Below is a small trained network, with its code and all its weights. Each question gives an input and a class and asks what happens when units are switched off, that is, made to give their printed mean instead of their output.

import numpy as np


def w(rows, s, z=0):
    codes = np.array(rows[::2]) - 128.0
    scale = np.full(codes.shape[1], s)
    scale[-1] = z or s
    return codes * scale


def f(y):
    return np.maximum(y, 0)


def log_softmax(a):
    a = a - a.max(-1, keepdims=True)
    return a - np.log(np.exp(a).sum(-1, keepdims=True))


def net(x, mask):
    res = np.array(x, float).reshape(1, 2) / 4 @ E
    y = f(res @ A[0][:, :-1].T + A[0][:, -1])
    res = res + np.where(mask, y, B[0][:, -1]) @ B[0][:, :-1]
    return log_softmax(res[-1] @ U[:, :-1].T + U[:, -1])


A, B = {}, {}
E = w([
[100,166,87,253,130,232,102,115,187,83,85],'x0',
[105,178,42,109,157,135,230,254,58,118,156],'x1',
],0.0066)
A[0] = w([
[135,113,103,221,55,158,135,139,108,82,78,15],'neuron 1',
[75,99,120,218,137,173,99,116,134,85,122,32],'neuron 2',
[178,125,134,106,147,62,99,129,52,181,129,25],'neuron 3',
[83,215,67,158,158,150,180,172,82,166,176,5],'neuron 4',
[121,72,147,45,92,90,154,122,106,176,157,35],'neuron 5',
[80,209,107,183,139,188,98,141,146,74,81,27],'neuron 6',
[83,207,80,165,122,150,124,83,170,89,103,8],'neuron 7',
[125,165,91,143,140,151,207,182,108,115,159,7],'neuron 8',
[169,57,136,91,148,38,150,165,123,171,139,2],'neuron 9',
[146,45,223,156,71,124,104,55,192,146,137,18],'neuron 10',
[95,193,74,151,102,201,141,116,200,118,61,20],'neuron 11',
[83,211,103,180,118,184,150,122,198,109,123,24],'neuron 12',
[79,198,61,121,205,114,254,188,4,70,179,27],'neuron 13',
[128,114,176,11,56,129,145,131,81,117,146,2],'neuron 14',
[145,89,167,157,72,125,87,44,171,170,168,7],'neuron 15',
],0.0051,0.0039)
B[0] = w([
[29,109,250,164,71,66,176,132,31,56,202,150],'neuron 1',
[60,84,173,120,91,62,177,163,67,64,176,162],'neuron 2',
[70,85,200,111,63,104,178,143,27,77,242,159],'neuron 3',
[125,223,55,187,209,56,65,57,177,156,47,180],'neuron 4',
[94,97,142,125,107,121,188,175,58,30,195,177],'neuron 5',
[40,92,181,116,98,136,196,184,51,83,254,172],'neuron 6',
[52,151,162,156,104,56,204,106,68,67,195,153],'neuron 7',
[117,198,75,206,226,56,60,34,146,179,55,169],'neuron 8',
[40,116,202,145,32,25,189,140,72,53,225,169],'neuron 9',
[158,205,58,170,162,50,19,41,156,219,51,179],'neuron 10',
[56,92,219,117,81,95,176,178,97,57,238,167],'neuron 11',
[67,56,184,120,65,75,172,170,79,91,187,166],'neuron 12',
[147,210,57,201,174,99,60,46,216,186,43,254],'neuron 13',
[19,146,177,143,51,60,228,140,53,59,200,164],'neuron 14',
[113,232,97,234,222,71,76,68,159,209,81,162],'neuron 15',
],0.0057,0.0059)
U = w([
[151,252,68,235,215,28,15,15,180,218,23,8],'0',
[47,20,233,121,51,110,228,192,23,27,255,1],'1',
[213,77,76,126,158,222,97,154,186,160,58,249],'2',
],0.0053,0.0032)

Each question gives the input, the list of numbers given to net, and the class t.
The units are the neurons (one row each of A and B). Each row of codes is followed by its name. A weight is (code - 128) times the scale printed after its matrix; where a second scale follows, it is the last column's (A, B and U).
mask holds one flag per neuron, in row order. A switched-off neuron (its flag False) gives its mean, the last column of its row in B, instead of its output. The means were averaged over made-up inputs and are rounded, as every weight is.
A unit's drop is (log p(t) with every unit on - log p(t) with that unit switched off) / (log p(t) with every unit on - log p(t) with every unit switched off).
The circuit of an input: a set's keep is (log p(t) with only the set's units on - log p(t) with every unit switched off) / (log p(t) with every unit on - log p(t) with every unit switched off). Starting from the 12 units with the biggest drops (on a tie, the unit counted first), units are removed one at a time, each time the one whose removal leaves the highest keep (on an exact tie, the one counted first), for as long as the keep stays at least 0.8.
circuit, biggest first: the units of the circuit, biggest drop first
most important unit: the unit with the biggest drop
k most important neurons: the k neurons with the biggest drops, biggest first
drop when u is switched off: that unit's drop, to one decimal
input [3,-2], class 2: most important unit	neuron 13
input [6,-5], class 1: circuit, biggest first	neuron 13; neuron 2
input [4,-3], class 1: 4 most important neurons	neuron 13; neuron 4; neuron 8; neuron 2
input [8,6], class 1: 3 most important neurons	neuron 6; neuron 11; neuron 12
input [-4,4], class 0: 2 most important neurons	neuron 13; neuron 6
input [2,3], class 2: 2 most important neurons	neuron 10; neuron 15
input [2,-2], class 2: drop when neuron 15 is switched off	0.1
input [1,-1], class 2: drop when neuron 13 is switched off	0.3
input [-3,0], class 2: drop when neuron 2 is switched off	0.2
input [5,4], class 1: drop when neuron 11 is switched off	0.4
